Here is a tiny trained network, its code and every weight. The questions are about switching its units off for an input and a target symbol, where a switched-off unit gives its printed mean instead of its output.

import numpy as np


def w(rows, s, z=0):
    codes = np.array(rows[::2]) - 128.0
    scale = np.full(codes.shape[1], s)
    scale[-1] = z or s
    return codes * scale


def softmax(a):
    e = np.exp(a - a.max(-1, keepdims=True))
    return e / e.sum(-1, keepdims=True)


def log_softmax(a):
    a = a - a.max(-1, keepdims=True)
    return a - np.log(np.exp(a).sum(-1, keepdims=True))


def net(x, mask):
    ids = ['αβδεηθλξπστφψω'.index(c) for c in x.split()]
    T = len(ids)
    res = E[ids] + P[:T]
    u = 0
    for l in range(2):
        r = res
        for j in range(3):
            rows = slice(4 * j, 4 * j + 4)
            q, k, v = (r @ M[l][rows].T for M in (Q, K, V))
            z = softmax(np.where(np.tri(T) > 0, q @ k.T / 4**0.5, -1e9)) @ v
            o = O[l][rows]
            res = res + np.where(mask[u + j], z, o[:, -1]) @ o[:, :-1]
        u += 3
    return log_softmax(res[-1] @ U[:, :-1].T + U[:, -1])


Q, K, V, O = {}, {}, {}, {}
E = w([
[110,68,151,186,118],'α',
[99,204,148,149,159],'β',
[168,152,40,153,180],'δ',
[89,76,97,155,166],'ε',
[105,155,206,94,211],'η',
[146,38,206,66,72],'θ',
[194,107,54,155,156],'λ',
[203,126,142,56,163],'ξ',
[143,72,84,195,106],'π',
[126,90,114,34,188],'σ',
[134,164,110,45,107],'τ',
[177,1,96,116,118],'φ',
[52,51,124,111,136],'ψ',
[66,140,48,88,49],'ω',
],0.018)
P = w([
[99,200,16,148,110],'0',
[84,194,2,115,132],'1',
[74,198,9,92,156],'2',
[71,189,34,82,179],'3',
[75,186,53,71,200],'4',
[62,167,86,59,216],'5',
[56,164,114,47,226],'6',
[49,171,127,38,244],'7',
[63,169,155,38,235],'8',
[68,164,155,48,223],'9',
],0.0043)
Q[0] = w([
[154,126,128,174,229],'0.h1',
[93,113,98,121,196],'0.h1',
[188,163,136,181,69],'0.h1',
[115,255,121,85,51],'0.h1',
[105,123,184,198,169],'0.h2',
[128,218,126,122,75],'0.h2',
[123,164,167,197,83],'0.h2',
[110,73,46,99,167],'0.h2',
[162,36,92,128,177],'0.h3',
[163,124,108,67,219],'0.h3',
[9,164,103,170,113],'0.h3',
[93,127,125,78,57],'0.h3',
],0.012)
K[0] = w([
[141,251,159,80,176],'0.h1',
[103,171,132,183,136],'0.h1',
[209,96,73,200,113],'0.h1',
[125,107,119,116,69],'0.h1',
[126,36,114,157,96],'0.h2',
[156,129,145,132,86],'0.h2',
[226,135,118,213,122],'0.h2',
[34,159,124,135,166],'0.h2',
[155,77,113,104,179],'0.h3',
[178,114,119,73,222],'0.h3',
[28,161,147,145,122],'0.h3',
[65,165,93,58,73],'0.h3',
],0.016)
V[0] = w([
[108,146,87,196,185],'0.h1',
[62,122,170,151,126],'0.h1',
[90,73,64,160,29],'0.h1',
[222,123,145,143,175],'0.h1',
[27,145,89,212,168],'0.h2',
[153,64,119,148,143],'0.h2',
[191,213,104,163,11],'0.h2',
[145,144,211,115,170],'0.h2',
[87,143,71,136,100],'0.h3',
[65,198,109,99,2],'0.h3',
[96,169,161,247,118],'0.h3',
[76,148,167,152,65],'0.h3',
],0.0078)
O[0] = w([
[146,120,102,135,82,170],'0.h1',
[101,169,134,116,158,137],'0.h1',
[129,92,155,111,183,1],'0.h1',
[114,111,110,111,124,132],'0.h1',
[124,122,122,118,118,190],'0.h2',
[139,123,95,129,110,115],'0.h2',
[152,104,117,105,198,3],'0.h2',
[103,130,181,112,113,130],'0.h2',
[106,133,160,125,108,141],'0.h3',
[135,118,146,101,156,62],'0.h3',
[127,87,136,123,185,48],'0.h3',
[126,126,98,87,254,45],'0.h3',
],0.0096,0.0074)
Q[1] = w([
[102,123,91,106,49],'1.h1',
[35,142,35,139,145],'1.h1',
[95,100,2,200,150],'1.h1',
[73,212,18,134,93],'1.h1',
[97,70,94,97,151],'1.h2',
[152,129,81,60,165],'1.h2',
[51,141,79,42,84],'1.h2',
[228,144,150,68,129],'1.h2',
[197,111,137,123,219],'1.h3',
[162,158,185,220,139],'1.h3',
[204,129,115,59,147],'1.h3',
[149,81,104,141,83],'1.h3',
],0.0099)
K[1] = w([
[57,189,180,86,134],'1.h1',
[120,191,109,183,158],'1.h1',
[59,133,120,198,162],'1.h1',
[177,254,119,148,134],'1.h1',
[144,96,137,129,170],'1.h2',
[147,46,134,43,174],'1.h2',
[15,31,132,25,84],'1.h2',
[101,123,76,127,155],'1.h2',
[214,167,66,157,231],'1.h3',
[157,131,58,251,135],'1.h3',
[189,154,137,110,95],'1.h3',
[160,61,175,92,113],'1.h3',
],0.0095)
V[1] = w([
[124,110,70,103,110],'1.h1',
[161,54,146,141,93],'1.h1',
[129,79,169,162,103],'1.h1',
[140,94,144,69,88],'1.h1',
[45,66,151,103,146],'1.h2',
[163,61,153,127,105],'1.h2',
[90,44,104,112,85],'1.h2',
[141,153,175,252,140],'1.h2',
[135,104,79,148,124],'1.h3',
[194,125,106,127,111],'1.h3',
[147,171,94,58,121],'1.h3',
[124,168,38,191,166],'1.h3',
],0.012)
O[1] = w([
[119,122,113,211,243,183],'1.h1',
[142,164,49,181,137,2],'1.h1',
[162,73,83,169,102,47],'1.h1',
[130,160,125,248,114,99],'1.h1',
[75,146,156,254,104,47],'1.h2',
[191,64,153,216,28,50],'1.h2',
[140,88,137,238,148,250],'1.h2',
[98,49,75,71,93,80],'1.h2',
[139,100,177,58,134,151],'1.h3',
[176,157,173,101,124,102],'1.h3',
[140,202,190,252,89,174],'1.h3',
[80,108,102,65,11,90],'1.h3',
],0.0062,0.0054)
U = w([
[6,33,125,181,142,18],'α',
[85,96,149,176,254,119],'β',
[169,16,174,120,124,169],'δ',
[40,101,96,203,95,89],'ε',
[116,15,121,102,195,175],'η',
[165,100,31,101,172,173],'θ',
[72,157,166,123,64,119],'λ',
[202,192,173,164,94,2],'ξ',
[158,130,168,180,230,191],'π',
[237,70,235,146,124,141],'σ',
[188,195,13,120,134,117],'τ',
[201,88,75,101,106,95],'φ',
[130,126,227,74,165,203],'ψ',
[54,159,78,76,225,96],'ω',
],0.0067,0.0084)

Each question gives the input, a string of symbols that net reads in full, and the target symbol t.
The units are the heads (4 rows each of Q, K, V and O). Each row of codes is followed by its name. A weight is (code - 128) times the scale printed after its matrix; where a second scale follows, it is the last column's (O and U).
mask holds one flag per head, layer by layer. A switched-off head (its flag False) gives its mean, the last column of its rows in O, instead of its output. The means were averaged over made-up inputs and are rounded, as every weight is.
A unit's drop is (log p(t) with every unit on - log p(t) with that unit switched off) / (log p(t) with every unit on - log p(t) with every unit switched off).
The circuit of an input: a set's keep is (log p(t) with only the set's units on - log p(t) with every unit switched off) / (log p(t) with every unit on - log p(t) with every unit switched off). Starting from all 6 units, units are removed one at a time, each time the one whose removal leaves the highest keep (on an exact tie, the one counted first), for as long as the keep stays at least 0.8.
circuit, biggest first: the units of the circuit, biggest drop first
unit that matters most: the unit with the biggest drop
which heads matter: for each layer, one digit per head in row order, 1 if its drop is at least 0.15 and else 0, layers parted by /
input δ η η ξ λ θ φ ε ω, target β: unit that matters most => 1.h3
input η λ τ η ψ η δ σ, target λ: circuit, biggest first => [0.h3; 0.h2]
input λ ψ β λ α δ σ δ η, target λ: circuit, biggest first => [0.h1; 0.h3]
input δ δ ξ π ε η η ξ, target λ: which heads matter => 100 / 000
input θ ε ω δ, target π: circuit, biggest first => [1.h2; 1.h3]
input η ε α δ δ δ δ δ η β, target ω: circuit, biggest first => [1.h2; 0.h3]
input λ φ ψ θ λ ψ α τ φ, target σ: circuit, biggest first => [1.h2; 1.h3]
input λ λ β, target ψ: which heads matter => 100 / 101
input τ θ ξ θ π, target π: which heads matter => 000 / 001
input θ λ φ η ξ, target ξ: circuit, biggest first => [1.h3; 0.h3; 0.h2]
input ε η ε δ θ δ, target π: circuit, biggest first => [1.h3; 0.h2]
input ω ξ φ δ η σ δ θ τ, target π: circuit, biggest first => [1.h3; 1.h2]
input τ η ε, target λ: circuit, biggest first => [1.h1; 0.h1; 0.h2]
input ε ξ θ ψ ξ, target π: circuit, biggest first => [1.h3; 1.h2]
input ψ τ ξ π ψ δ ξ ω, target π: unit that matters most => 0.h3
input η ω θ δ η λ ψ θ, target π: circuit, biggest first => [1.h3; 1.h1]
input δ ξ δ ω ψ, target β: circuit, biggest first => [0.h3; 0.h1; 1.h2]
input η η η τ η ψ δ τ λ, target λ: which heads matter => 111 / 100
input ξ ε φ α τ φ ξ, target σ: which heads matter => 101 / 011
input α ω ξ η ε ψ ε ξ, target λ: which heads matter => 101 / 000
input λ φ π ξ, target σ: which heads matter => 100 / 011
input ψ ω δ ψ ξ α λ η, target λ: unit that matters most => 0.h1
input θ φ ω, target β: which heads matter => 000 / 000
